Each row of numbers stands for one element and depends on some of the facts below. Use the named rows to name the rest.

Named rows:
dastem: [ -7 -10 -13  -1  16  20   4  -3  14  -7  -2  -1  -1  -6  11  -9  -5  10
   5   2  -1  -7   5  17  15  -1 -13  -4   0   4  -6  -4  -1   5 -16   2
   4  -4  25   0   3  -2   8]
truzon: [  4 -24 -10  -4  23  21   9  -9   9   1   6  -5   4 -16  -1  -9  -7   9
   5   4   5  -7   1  19  11 -10  -3  -2   7   4  -5  -1  -2   2 -14   2
   4  -9  26   4   2  -9  -1]
skidru: [  9 -26 -16  -4  22  20  10 -21  11  10  15 -19   5 -31  -2  -6 -13  12
   0   2   9  -6  -6  18  10 -15  -2   1   3   5   2  -3   2   3  -9  -8
   6 -11  31   3   1 -25 -15]
tramin: [  5 -25   2  -6  26  25   9  -7   8   4   7 -14  11 -15  -2 -11  -9   1
  -2   0   2  -5   2  18  11 -10   6  -2   7   6  -9  -8  -4   1 -13   5
   5 -10  22   8  -1 -11 -13]
vebraflor: [ -6 -11 -17   1  12  20   4  -1  11  -5   0   2  -2  -8   9 -13  -9   8
   4   3  -2  -5   6  18  17   2  -7  -1   2   4  -5  -5  -1   3 -13   5
   1  -6  20   2   6  -2   7]
graskim: [ -3 -14 -20   4  12  21  -5   2  11   2  15 -10  -2 -12   6 -11  -9  10
   5  18   1  -4  -2  16  14  -2   1   0  -1  -9  -4  12   9  14  -6   4
  15  -4  -4 -13  -1   0  10]
medi: [ -2 -19   7  -8  27  25   6  -4   9   0   3 -19  12  -7   5 -10  -9  -3
  -4  -4  -1  -3   6  17  12  -6   3  -2   1   5 -10 -11  -4   5 -14   5
   6  -7  20   7  -2  -8 -15]
sabro: [-16 -14  -5   3  19  16   3  -2   8 -11   6  -2  -3   0   5 -15 -11   2
  -4   0  -1 -10  10  19  18  12  -8  -5   6   7  -8  -6   0   7 -11  12
   2  -3  26   1   0   7  11]
drunom: [  7 -22 -15  -5  17  21  12   1  -2  -1   9   6   3 -10  -8  -2  -7  17
  11   3   2  -9  -5  25  11  -6 -11   0  18  -1  -1  12   2  20 -25   7
  -8  -9   6   1   6  12  15]
stuflifal: [ -1 -17   6  -5  25  25   6   3  10   0   7 -19   9  -6   3  -8  -8   0
  -3  -2  -3  -3   3  16  11  -6   3  -2   3   1 -10  -7  -2  10 -14   4
   8  -5   7   1  -5  -4 -10]
guso: [ -8 -13 -17   2  12  19   4  -1   9  -5   1   1  -1  -8   8 -13 -10   8
   4   4  -1  -4   6  18  17   3  -5   0   3   4  -5  -4  -1   4 -13   7
   1  -6  22   2   6   1   6]
tretiva: [ 10 -37  -3  -4  27  22  14 -12   5  10   8  -6   3 -23   5  -8  -8   4
   2   3   5  -5   2  17  10  -8  10   2  11   2  -6   2  -2   9 -14  -5
   5 -12  22   6   6 -10  -5]
liri: [  4 -16  -3   0  18  25   6   5   9   3  14 -17   5 -13  -2  -7  -9   4
  -1   2  -3  -3  -2  15  11  -6   7  -1   5  -3  -7  -1   2  10 -11   2
   9  -4   1  -3  -5  -8  -6]
plufider: [  0 -16   4  -3  22  26   6   8  10  -2   8 -11   6  -5   1  -8  -5   3
   0   1  -4  -4   2  15  10  -5   4  -4   6  -2 -11  -1  -1  10 -15   6
  10  -4   2  -1  -4  -1  -2]
skasal: [  0 -17   0  -5  22  23   6  -5  11   2   8 -21   9 -13   3  -7 -11   2
  -4  -2   0  -4   2  16  11  -6   2  -1   0   3  -7  -7  -1   8 -13   0
   9  -6  15   2  -3 -11 -13]
flatu: [ -4 -10   2   7  21  27   0  15  20  -6   7  -8  -3  -3   6 -10   1   8
   3   7  -7  -2   6   8  11  -6   4  -8   4  -5 -15   1   0   4 -10   4
  19   3  -1 -10  -8  -5   6]
zadri: [-13 -14  -6   0  23  16   5  -8  14 -12   6  -4  -3  -3   5  -9  -6  11
   0  -1   3 -12   6  16  15   4 -17  -8   5   5  -5  -1   1   8 -13   5
   7  -3  32  -2  -2  -1  11]
nagrok: [ -7 -19  -7  -3  23  18   6  -7  16  -6  -6   1  -6  -7  25  -6  -2   8
   4   0  -1  -6   8  13  14   3  -9  -2  -1   0  -5   1  -2  14 -18  -8
   7  -6  27   0   8   1  10]
ristak: [-11  -7  -7  -2  18  21   2   0  15 -11  -5  -2   0   0  15  -9  -4   8
   4   0  -4  -6   9  16  15   2 -14  -5  -2   4  -8  -6  -3   5 -18   5
   4  -3  24   3   3   3   7]
klonum: [  9 -19  -2  -5  23  25  12   5   6  -1  11  -8   7  -9  -7   0  -3  13
   7   0  -1  -7  -5  19   7 -12  -7  -4  14  -5  -5  11   2  19 -23   3
   3  -5   0  -4  -4   3   4]
nuskem: [  4 -28  -9   6  26  23   5  -2  17  -3  -1  14  -5 -15   4 -16   5  10
  13  15   5  -6  10  14  13 -11   4  -9  14   5 -15   0  -5 -17  -9   9
  13  -6  35   2   4 -13  15]

Facts:
bitu ε nabel
boklipen ε tridri, logruk
bruplak ε trara, klibran
brusum ε tridri
didrokis ε skidrusim
digrul ε skugadur, tatros
doflak ε grofugul
dridram ε dafas, geplum
drostis ε legem, kemuk, stostem, zetren
duloner ε fliplu, vanok
fegram ε nuskem
flatu ε legem
fliplu ε legem, gristas
fliste ε grazam, klonum
flobrik ε redril, skefla
fuma ε subrek, didrokis
fuze ε grofugul
gebri ε tridri, zosor, geplum, rogro
gragro ε tridri, tidu, gebri
grebru ε flobrik, liri
gristas ε vanok, skozum
grofugul ε drunom, klonum, nabel
kemuk ε graskim, vero
klibran ε plaze
klonum ε redril, rogro
klukul ε tridri, zosor
kunu ε digrul
kuvo ε tretiva, skidru, tatros
legem ε rebuk, zosor
liri ε stostem, skefla
logruk ε redril, flobrik, klonum
medi ε skidru
mibrun ε tretiva, truzon
murur ε noflis
muvem ε zosor
nuskem ε didrokis
pibok ε drostis
plaze ε stostem, grebru, rogro, liri
plilis ε kunu, plubofu, skidru
plufider ε muvem
purom ε redril
ralak ε tretiva, klibran, fuma
redril ε zosor
ristak ε pluvor
rogro ε muvem
roru ε stibim
sabro ε keru
sedul ε tramin, grebru, skidru, rogro
sezo ε skidru, skugadur
skasal ε grebru
skefla ε stostem
skeska ε subrek, tramin
skodaluk ε tramin, gebri
skozum ε nuskem
skugadur ε skasal
stibim ε rodor
stostem ε zosor
stuflifal ε grebru
subrek ε geplum
tidu ε gebri
tramin ε tretiva, skidru, tatros
trane ε luzek
tretiva ε redril
tridri ε grebru, skidru, geplum
tuskaner ε murur
vanok ε suvu
vero ε fliste
zetren ε rebuk, vero
zusun ε grebru
bibri χ [klukul, godon]
bitu χ [flosum, roru]
boklipen χ [duloner]
bropli χ [skemusta, klonum]
didrokis χ [kunu]
digrul χ [kebrin]
doflak χ [ristak]
drunom χ [mebe]
famen χ [muvem, plilis]
fedrista χ [plozivil]
fegram χ [plubofu]
flastok χ [fiplam, pezir]
fliplu χ [vuful]
flobrik χ [satos, dridram, nagrok]
flubas χ [mibrun]
flugak χ [kunu, zetren]
graskim χ [diskam, kunu]
grotem χ [fuze]
guso χ [dastem, tatros]
kidrede χ [fuma]
klibran χ [diskam, noflis]
liri χ [plubofu]
luzek χ [zadri]
mobomik χ [diskam, plozivil, fuma]
murur χ [fuma]
nabel χ [flovam, bugra]
pubron χ [ristak]
rebuk χ [fiflimus, satos, stostem, nagrok]
rodor χ [magir, gristas]
rogro χ [fiplam, skeska]
sabro χ [logruk, grigos]
sezo χ [grazam, skugadur]
skidrusim χ [logruk, zadri]
skodaluk χ [subrek, soflol]
skozum χ [grazam, dripas]
suvu χ [viner]
tramin χ [bugren]
tretiva χ [tristim, nagrok]
vebraflor χ [plubofu]
zezal χ [flatu, sedul]
zosor χ [stibim, sofle]

Which element is each row?
No name comes twice in this set of rows, the named rows included.
[ 11 -29 -14  -2  24  22  10 -13  11   7  13  -9   3 -27  -4  -7  -6  13
   6   6   9  -7  -3  18   9 -16   0  -2   8   3  -3   2   0   0 -10  -3
   8 -10  26   2   1 -20  -5]	geplum
[  0 -26  15  -7  33  25   9  -1  12  -3  -4  -7   5  -2  16  -8  -1  -2
  -1  -2  -3  -3  11  13  11  -3   6  -4   6   2 -14  -5  -7   8 -19   1
  11  -7  19   6   3  -1  -2]	dridram
[ -2 -20  16  -5  34  24  10   3   8  -8  15 -17   9   0 -10  -4  -4   5
  -3  -4   0 -10   1  18   7  -5  -7 -10  15   0  -9   5   1  19 -18   8
   8  -2   8  -3 -11   5   3]	logruk
[  4 -30   5  -8  39  26   3  -7  14  -2  -6  -1  11  -5   7 -12   6   4
  11  16   7  -8   8  17  10 -16   0  -9   7   4 -16   1  -7  -9 -14  12
  14  -8  30   6   1  -5   2]	fuma
[  4 -17  -5   0  20  24   6   2  12   3  16 -15   4 -14  -1  -5  -7   9
   1   3  -1  -4  -4  15  10  -9   1  -2   5  -3  -6   3   3  13 -13  -2
  11  -4   3  -5  -5  -9  -3]	skefla
[  0 -19   9  -6  26  26   7   2   9  -1   5 -16  11  -6   3  -9  -7  -1
  -2  -2  -2  -3   4  16  11  -7   4  -3   5   3 -11  -7  -3   7 -15   5
   8  -6  10   4  -4  -5 -10]	brusum
[  2 -24 -16  12  14  21   5   4  13   5  18  -1 -14 -21  12  -9  -6   9
   2  10  -1  -2   1   8  13   1  14   3   6 -10  -6  12   7  18  -6 -10
  17  -3  -1 -13   2  -9  12]	rebuk
[  3 -17   1  -8  23  24  11   8   2  -9   1   3   8   5  -3  -2  -2   9
   9  -2  -4  -8   1  22  10  -5 -14  -5  16  -1  -8   8  -2  20 -29  11
  -5  -5   3   2   2  19  13]	fuze
[  7 -24  -4   1  24  24   7  -2  15   5  16 -14  -4 -19  10  -2  -4  12
   1   3   1  -3  -2  10   8  -9   5  -1   5  -8  -5  10   4  21 -11 -14
  18  -4   4  -9  -3 -12   1]	stostem
[  6 -28   2  -3  24  24  12   1   4   7  12 -11   2 -13   8  -7  -9   1
  -2  -1  -2  -2   2  15  11  -3  12   3   9  -5  -6   5   1  24 -16  -5
   7  -8   0  -1   3   1  -3]	flobrik
[ -7 -12 -25   3   8  17   3  -6   9  -3   3   2  -4 -13   9 -12 -12  11
   4   4   1  -7   2  19  18   4  -8   1   0   4  -1  -3   1   5 -11   2
   0  -7  27   2   8  -3   8]	rodor
[  0 -15  -8   9  19  25   2  11  18  -1  14  -6  -5 -13   3  -8  -2  10
   5  11  -3  -3   1   9  10  -8   6  -6   6  -7 -11   7   4   5  -6   1
  20   0  -1 -13  -6 -10   9]	legem
[  4 -15  -6  -6  17  27   8 -11  14   1   9 -18   7 -18   0  -7  -8   3
  -1  -2   3   0   6  17  13 -12  -4  -5  -9   5  -6 -11  -1   8 -15  -5
   5  -3  26   6   0 -14 -16]	skugadur
[  1 -19  11  -6  24  26   8   9   5  -1   7 -14  12  -2  -2  -9  -7  -3
  -2  -2  -5  -4   3  18  11  -6   7  -2   9   1 -12  -4  -3  12 -19  10
   5  -5   1   3  -4   4  -7]	boklipen
[  0 -18  -5  -5  18  22  10   9  -2  -6   2   7   6   1  -4  -7  -7   7
   7   0  -5  -8   1  24  14   0  -8  -2  16   1  -7   4  -2  18 -26  13
  -8  -6   3   4   5  19  13]	bitu

The same elements again, as new rows of numbers:
Some elements and their rows:
bropli: [ -4  -9   8  -9  -3   9   7   3  -4  -6   4  -1  -1  -2 -11   4   7  -3
  -1   4   9   7  -7   5  -4   3  -2   5   2   8   4 -10  -5  -3  -5]
nagrok: [ -6   1   0   1  -7   3   6  -1   1   7   7  -7   2  -6 -12  -2  12 -14
  -4   7   8  -4   2  -9  -2  -4   5  16   5   0  -8  -1   7 -12  -8]
plaze: [ -2   3   1  19  18 -15  -7  -4  -4   5  -6   2   4  -8  14  11 -15   7
   7  -4  -5   9   5  -4   8   1   5 -16  -7  -7   3  16   4  13   7]
fuma: [  7  14  -4  -9  12  -6  -6 -18  33  10   1  15   9 -13   8 -10  -2  -2
 -11 -14   0 -13   3  -6   6 -20   0  -1   5   1  -2   8 -24   0  13]
skozum: [  2 -12  -4 -21  14   3  -5  -7  38   0   7  17   7   4 -14  -4 -10   7
 -15   4  18  -9 -21   1 -10 -17  11 -13   5  16  -5  -6 -19  -8  20]
tretiva: [  9   3  -8   2   9  11 -16 -19  11  -5  15   5 -12  12  18  -8  -4  -2
   2 -18 -15  22 -11  -1  16   3 -14  12   5  -1   9  -2 -13  -3   8]
skodaluk: [  2   5   4  18  23  -8  -2  -5  -2   1   3  12   3 -29  11  12 -14   9
  -4 -11 -11  15   0   5  19   4  -4 -11  -1  -1  12  14 -19  13   5]
digrul: [  3  -2   6  14   9   5  12   0  -6  -2  11  12  -6 -20   0   5 -10  12
  -1  -6 -14  17   8   7  11  24  -8   7   9  -6  13   1 -20   6  -2]
skasal: [  4  -1  -3  19   7   3  -1   0  -6   2   2   5 -10  -4   9   0 -11  10
   9  -6 -21  12  11  -3  11  21  -6   7   0  -8   8   5  -3   3  -3]
drunom: [ -1   4   2 -17 -12   8 -21  -5  -8 -13   3 -21   0  18  19  11  25 -24
   7  -8   2  21 -30  12   8 -24 -13   2  -4  12   8   0  22   9   7]
pezir: [ -4  -1   7  -7 -10   8   6   0   2   7   3  -5   6  -3 -11   0   9  -3
  -2   4   3  -8   4  -8 -10  -1   4  14   2  -4  -5  -3  12  -8  -5]
skemusta: [ -5  -4   0  -5  -9   6   5   3  -4   5   0  -6   0  -6 -15  -5  14  -7
   5   6   6 -11   4  -6  -8   2   0  11   0  -1  -8  -5   2  -9 -13]
tidu: [  3   7  -4  11  10   1  -8  -2   0   2   1   3  -2  -3  14  -1  -8   4
   7  -9 -11   5   3  -4   7   4  -4  -2  -3  -4   5   8  -3   6   3]
grazam: [ -1   1 -13   1 -11   1 -17   0  -9  -1  -9 -15  -4  30  12  -4   4  -7
  11   3  -4  -3  -2  -7  -5 -11   1   4  -9  -2  -9   3  31   0  -2]
fiplam: [ -2  -5   6  -7 -12   6   5   0   1   5   0  -6   3  -5 -11  -5  14  -5
  -4   3   3  -7   6  -6 -11  -1   4  14   3  -1  -4  -2  11  -9  -5]
grigos: [ -4  -4   0  -6  -9   2   5   4  -9   5   0  -6   2 -10 -15  -3  11 -12
   6   6   5 -11   3  -9  -2   0  -1   8  -4   2  -9  -5  -4 -11 -11]
bibri: [ -2  -8  18 -18 -15  10   6   9   0  -4  -3  -1   4   0 -14   6  11   8
   1   2   1   5  -2   7 -13   7  -8  -1   2   4   9 -10  -2   3   2]
doflak: [-11  11  15  -9 -16  -4 -16  -1 -21  -1 -12 -17  12 -11   4  17  20 -24
   8  -8  10  24 -28  15  14 -27 -13 -24 -10   5  13   2   9  19   7]
guso: [ -3  -7   7 -10  -8   7   8   6  -7  -6   5  -2  -1  -4 -14   7   8   0
  -4   7   8   4  -7   8  -6   7  -3   0   3   8   5 -12  -4  -2  -2]
subrek: [  8  13 -12  -5  11   1 -11 -14  24   4   2  11  -3  -4  11 -21  -3  -2
   3 -16 -12 -11   9 -11   7  -8  -5   7   1  -2  -2   3 -24  -3   5]
bruplak: [ -3   3   5   5  13 -11   1  -3   4   5  -1   4   9 -21  -1   9   0   0
  -6  -3   1  -1   0   2   6  -8   3 -10   0   3   5  14  -6   5   7]

Which element is each row?
No name comes twice in this set of rows, the named rows included.
[  0  -7  -2  -5   7   0  14   6  -8 -12  19  -4  -3   2  -7  10   9  -2
  -5   8  11   4 -12   7  -3   0   6  12   8  12  -3  -5  -4  -3  -5]	grotem
[ -2   8   0   9   9 -12 -10  -1  -7   2  -7  -4   4  -5  18  10  -3  -5
   6  -8  -3   8  -3  -1   9 -11   1 -10  -7  -1   2  15   8  14   6]	purom
[ 10   4 -12   2  -4  16  -7 -10   9   0   2   7 -16  10  12 -26  -2   1
  15 -17 -30   2  17 -13   4  18 -17  29   1  -9   8  -2 -16  -7  -8]	tatros
[  4   0  -2 -14   8  -1  17   9   1 -12  11  -6   4   0   5   9  14   2
 -10   3   3 -19  13   0 -16  -1   7  20   4   8 -11   3  14  -6  -9]	bugren
[  9   5 -15   0   0   1 -23  -6   2  -9  -8  -4 -14  32  26 -10  -5  -4
  16 -12 -17  10  -7  -2   8  -4 -12   0  -5  -3   1   3   9   5   6]	redril
[  2   8  -1  16   4   5   9  -3  -1   4   6   8  -4 -15   4 -10  -6   6
  -6  -4 -19   1  24  -3   6  22  -7  17   5 -13   4   3 -10  -4 -12]	kunu
[ -1   2   9  13   6  -9 -10  -1   1  14 -20   5  13 -19   8  10 -16  14
  11 -10 -17  -3  19 -12  -2   0   1 -18 -16 -11   6  19   9  14  12]	klukul
[  0 -17  -8   1  -4   0  -2   9  -6 -10  -9  -5 -12  39   1   5 -16  11
   4  15   6   9 -15  10  -7  10  11 -16   1   1  -7 -10  20   0   6]	graskim
[  1   3  -2  14   7 -11  -7   1  -6   3  -6  -1   2  -1   8   8  -7   4
   6  -3  -3   6   1   1   5  -3   5 -15  -9  -2   1  12   9  10   5]	plufider
[  6  -1  -6   4   4   5 -23  -8  -1 -10  -2   0 -13  26  25  -3 -12   4
  15 -13 -18  24 -13   1   8   4 -12   2  -5  -1  10   7  10   8  10]	rogro

